Here is a tiny trained network, its code and every weight. The questions are about switching its units off for an input and a target symbol, where a switched-off unit gives its printed mean instead of its output.

import numpy as np


def w(rows, s, z=0):
    codes = np.array(rows[::2]) - 128.0
    scale = np.full(codes.shape[1], s)
    scale[-1] = z or s
    return codes * scale


def norm(h):
    return h / np.sqrt((h * h).mean(-1, keepdims=True) + 1e-5)


def f(y):
    return np.maximum(y, 0)


def softmax(a):
    e = np.exp(a - a.max(-1, keepdims=True))
    return e / e.sum(-1, keepdims=True)


def log_softmax(a):
    a = a - a.max(-1, keepdims=True)
    return a - np.log(np.exp(a).sum(-1, keepdims=True))


def net(x, mask):
    ids = ['γδζηλπσω'.index(c) for c in x.split()]
    T = len(ids)
    res = E[ids] + P[:T]
    u = 0
    for l in range(2):
        r = norm(res)
        for j in range(2):
            rows = slice(3 * j, 3 * j + 3)
            q, k, v = (r @ M[l][rows].T for M in (Q, K, V))
            z = softmax(np.where(np.tri(T) > 0, q @ k.T / 3**0.5, -1e9)) @ v
            o = O[l][rows]
            res = res + np.where(mask[u + j], z, o[:, -1]) @ o[:, :-1]
        u += 2
        y = f(norm(res) @ A[l][:, :-1].T + A[l][:, -1])
        res = res + np.where(mask[u : u + 8], y, B[l][:, -1]) @ B[l][:, :-1]
        u += 8
    return log_softmax(norm(res)[-1] @ U[:, :-1].T + U[:, -1])


Q, K, V, O, A, B = {}, {}, {}, {}, {}, {}
E = w([
[15,121,108,113,43,37,119,181,122,143],'γ',
[115,206,33,135,149,158,99,93,185,82],'δ',
[118,123,145,39,130,201,35,142,72,102],'ζ',
[223,60,122,130,107,60,97,123,76,55],'η',
[155,212,171,97,202,134,53,170,79,167],'λ',
[49,122,151,144,184,105,6,32,125,153],'π',
[168,213,119,179,17,170,133,141,76,123],'σ',
[78,165,184,146,123,182,171,122,23,65],'ω',
],0.014)
P = w([
[124,81,192,238,138,206,54,249,237,69],'0',
[128,129,156,210,143,178,65,218,177,56],'1',
[127,142,145,173,144,152,68,181,137,59],'2',
[133,158,120,152,144,125,87,158,112,82],'3',
[130,159,109,127,140,115,103,133,94,106],'4',
[129,178,93,115,132,103,130,110,86,123],'5',
[126,174,77,93,139,104,151,83,71,149],'6',
[130,170,62,68,132,88,181,56,61,167],'7',
[122,172,35,40,133,79,205,33,22,191],'8',
],0.011)
Q[0] = w([
[113,132,100,86,92,201,149,123,71,104],'L0H1',
[142,64,100,124,67,141,107,109,136,52],'L0H1',
[110,172,130,106,141,65,6,87,71,137],'L0H1',
[105,145,116,248,123,116,164,103,161,74],'L0H2',
[161,48,162,159,149,143,225,133,232,154],'L0H2',
[105,76,119,124,133,127,96,42,132,123],'L0H2',
],0.011)
K[0] = w([
[121,151,154,191,172,56,158,21,122,218],'L0H1',
[166,194,158,185,192,62,140,214,105,98],'L0H1',
[131,169,7,28,124,82,221,59,6,168],'L0H1',
[171,106,162,106,102,191,52,230,134,23],'L0H2',
[86,75,215,186,126,218,33,252,246,117],'L0H2',
[142,137,100,2,122,179,142,194,85,197],'L0H2',
],0.0073)
V[0] = w([
[101,205,93,106,115,161,140,133,165,97],'L0H1',
[132,138,90,113,155,92,236,184,95,148],'L0H1',
[123,51,125,3,56,253,70,102,89,79],'L0H1',
[109,21,43,148,119,107,145,19,153,79],'L0H2',
[237,53,146,94,138,100,208,143,97,145],'L0H2',
[174,160,106,51,198,149,124,176,130,186],'L0H2',
],0.0059)
O[0] = w([
[103,66,97,205,179,175,139,106,121,116,182],'L0H1',
[97,69,166,152,81,154,110,136,208,23,57],'L0H1',
[184,131,217,201,158,85,146,71,155,241,166],'L0H1',
[141,253,189,213,161,85,119,127,212,111,37],'L0H2',
[121,172,209,104,36,145,30,114,145,72,2],'L0H2',
[148,70,147,97,30,147,152,88,196,121,67],'L0H2',
],0.0061,0.0048)
A[0] = w([
[51,105,116,57,106,174,100,124,129,152,72],'L0N1',
[118,92,134,116,129,145,141,137,152,69,32],'L0N2',
[129,122,154,147,83,77,52,128,165,63,41],'L0N3',
[138,185,127,126,48,126,136,197,122,129,110],'L0N4',
[193,54,162,117,134,224,165,120,136,169,90],'L0N5',
[85,49,136,158,151,122,127,135,244,132,41],'L0N6',
[55,1,181,154,107,108,236,126,94,123,77],'L0N7',
[47,127,143,100,62,134,106,187,188,47,4],'L0N8',
],0.0063,0.004)
B[0] = w([
[137,55,100,151,164,114,108,85,72,76,203],'L0N1',
[152,131,107,105,125,145,117,153,137,195,128],'L0N2',
[244,59,121,111,154,21,173,128,89,125,192],'L0N3',
[104,77,104,182,108,181,162,104,63,152,229],'L0N4',
[185,205,133,164,127,17,173,183,55,181,191],'L0N5',
[178,76,93,114,213,97,185,106,81,113,141],'L0N6',
[173,203,89,108,151,113,225,205,164,127,252],'L0N7',
[83,36,167,158,119,91,121,128,94,254,150],'L0N8',
],0.0056,0.002)
Q[1] = w([
[84,164,114,183,156,213,178,120,97,167],'L1H1',
[35,69,168,117,135,149,89,144,196,47],'L1H1',
[126,135,165,50,243,151,8,62,34,164],'L1H1',
[119,26,203,61,120,98,72,146,233,124],'L1H2',
[49,139,139,185,75,176,189,149,135,122],'L1H2',
[84,140,128,88,141,190,116,141,147,216],'L1H2',
],0.011)
K[1] = w([
[138,179,21,141,195,172,213,60,166,115],'L1H1',
[162,85,126,133,132,172,143,254,111,84],'L1H1',
[110,159,118,64,47,71,209,41,95,90],'L1H1',
[196,105,194,145,130,206,112,226,79,126],'L1H2',
[60,49,60,169,157,99,122,167,194,170],'L1H2',
[191,13,82,81,176,123,226,140,97,178],'L1H2',
],0.0092)
V[1] = w([
[86,65,140,159,95,104,70,143,142,200],'L1H1',
[4,124,173,62,132,53,186,135,129,131],'L1H1',
[135,106,171,43,249,158,86,66,137,81],'L1H1',
[114,122,24,119,120,2,129,206,182,155],'L1H2',
[193,179,72,117,153,249,42,50,196,117],'L1H2',
[61,35,190,116,225,113,96,94,139,143],'L1H2',
],0.008)
O[1] = w([
[144,162,105,105,102,54,119,140,112,126,29],'L1H1',
[171,174,169,159,135,138,139,254,96,53,4],'L1H1',
[176,92,165,71,123,133,169,203,191,170,145],'L1H1',
[144,86,108,77,102,124,167,79,158,31,251],'L1H2',
[197,179,71,233,126,203,122,145,164,69,70],'L1H2',
[145,189,161,95,24,132,237,167,123,121,193],'L1H2',
],0.0097,0.0041)
A[1] = w([
[104,121,158,80,150,115,54,118,160,114,97],'L1N1',
[53,128,160,127,186,164,103,139,112,136,102],'L1N2',
[106,162,97,119,144,93,112,154,89,45,11],'L1N3',
[142,90,80,166,141,223,152,85,235,79,50],'L1N4',
[129,107,174,169,202,137,120,155,114,133,50],'L1N5',
[156,153,131,168,133,146,70,141,153,145,84],'L1N6',
[136,181,87,87,154,103,144,181,174,134,1],'L1N7',
[99,2,113,46,89,111,135,142,141,92,61],'L1N8',
],0.018,0.0071)
B[1] = w([
[110,180,116,85,96,188,197,185,124,125,165],'L1N1',
[199,146,164,215,108,113,142,125,124,69,208],'L1N2',
[114,110,126,89,71,182,42,159,186,175,150],'L1N3',
[173,28,101,140,164,225,188,125,206,170,250],'L1N4',
[140,125,149,92,140,87,144,170,211,102,167],'L1N5',
[48,147,117,91,113,146,188,110,96,116,146],'L1N6',
[77,160,57,115,221,98,89,143,151,50,146],'L1N7',
[65,56,136,46,41,69,185,7,175,40,252],'L1N8',
],0.015,0.011)
U = w([
[86,57,150,65,73,80,149,83,138,89,231],'γ',
[117,114,131,107,74,172,28,185,149,129,231],'δ',
[118,110,190,89,164,89,132,130,104,254,251],'ζ',
[100,150,52,88,220,102,130,170,118,87,34],'η',
[146,58,95,145,155,206,174,123,192,174,120],'λ',
[133,110,96,191,134,138,86,62,37,109,89],'π',
[94,200,93,133,44,184,225,180,80,146,6],'σ',
[219,104,170,184,109,55,136,163,179,79,88],'ω',
],0.0074,0.0014)

Each question gives the input, a string of symbols that net reads in full, and the target symbol t.
The units are the heads (3 rows each of Q, K, V and O) and the neurons (one row each of A and B). Each row of codes is followed by its name. A weight is (code - 128) times the scale printed after its matrix; where a second scale follows, it is the last column's (O, A, B and U).
mask holds one flag per unit, layer by layer, with each layer's heads first. A switched-off unit (its flag False) gives its mean, the last column of its rows in O or B, instead of its output. The means were averaged over made-up inputs and are rounded, as every weight is.
A unit's drop is (log p(t) with every unit on - log p(t) with that unit switched off) / (log p(t) with every unit on - log p(t) with every unit switched off).
The circuit of an input: a set's keep is (log p(t) with only the set's units on - log p(t) with every unit switched off) / (log p(t) with every unit on - log p(t) with every unit switched off). Starting from the 12 units with the biggest drops (on a tie, the unit counted first), units are removed one at a time, each time the one whose removal leaves the highest keep (on an exact tie, the one counted first), for as long as the keep stays at least 0.8.
units of the circuit, in order: the units of the circuit, biggest drop first
unit that matters most: the unit with the biggest drop
top k neurons: the k neurons with the biggest drops, biggest first
top k neurons in layer l: the k neurons of layer l with the biggest drops, biggest first
which heads matter: for each layer, one digit per head in row order, 1 if its drop is at least 0.15 and else 0, layers parted by /
drop when u is switched off: that unit's drop, to one decimal
input λ π η σ σ σ η, target η: which heads matter : 01 / 01
input ω ω ω σ σ δ ω σ, target λ: which heads matter : 00 / 01
input γ γ π, target δ: units of the circuit, in order : L1H1, L1N3
input ω η ω ω σ δ ω π η, target ζ: which heads matter : 11 / 01
input η η γ λ σ γ ζ π, target ζ: unit that matters most : L0H1
input π ω δ η ω γ ω η, target ζ: which heads matter : 01 / 01
input π η η η λ π η π η, target ω: top 2 neurons : L1N8, L0N3
input γ γ λ, target δ: which heads matter : 00 / 10
input ω ω σ π ω ζ π, target ζ: units of the circuit, in order : L1N8, L0H1, L1N4
input σ ζ η π η, target ω: which heads matter : 01 / 01
input ω λ γ π η λ, target σ: units of the circuit, in order : L1N1, L0H2, L1N8, L1N4
input η γ ζ σ ω π, target ω: top 2 neurons in layer 1 : L1N2, L1N5
input γ π π ω σ ω, target σ: units of the circuit, in order : L1N8, L1H2
input σ ζ σ, target π: which heads matter : 00 / 10
input γ ω ζ σ ζ ζ η π, target σ: which heads matter : 01 / 00
input ω γ ω γ γ ω γ ω λ, target ω: which heads matter : 00 / 10
input λ ω ω γ σ ζ, target π: unit that matters most : L1H1
input γ ω ω η λ, target σ: which heads matter : 00 / 00
input ω ω ω ζ π ζ, target η: units of the circuit, in order : L1N7, L1H1, L0H2
input ω σ σ η γ ω λ, target ω: unit that matters most : L1N2
input σ η π, target σ: units of the circuit, in order : L1N1, L1N8, L1N4
input λ δ λ π ζ, target η: which heads matter : 00 / 00
input σ γ σ ω ζ, target ω: which heads matter : 00 / 01
input σ λ σ δ σ λ η ω, target λ: which heads matter : 00 / 01
input η δ γ ζ ζ λ ζ λ, target ζ: which heads matter : 10 / 00
input λ η η δ π ω σ σ η, target λ: drop when L1H2 is switched off : 2.4
input δ η π σ γ σ δ λ, target λ: unit that matters most : L1H2
input π γ σ γ ω η δ η, target λ: drop when L1H2 is switched off : 2.5
input γ ζ ω ω ω ω ω π δ, target λ: drop when L1H2 is switched off : 0.0
input π η ω ζ, target ω: drop when L1H2 is switched off : 0.1
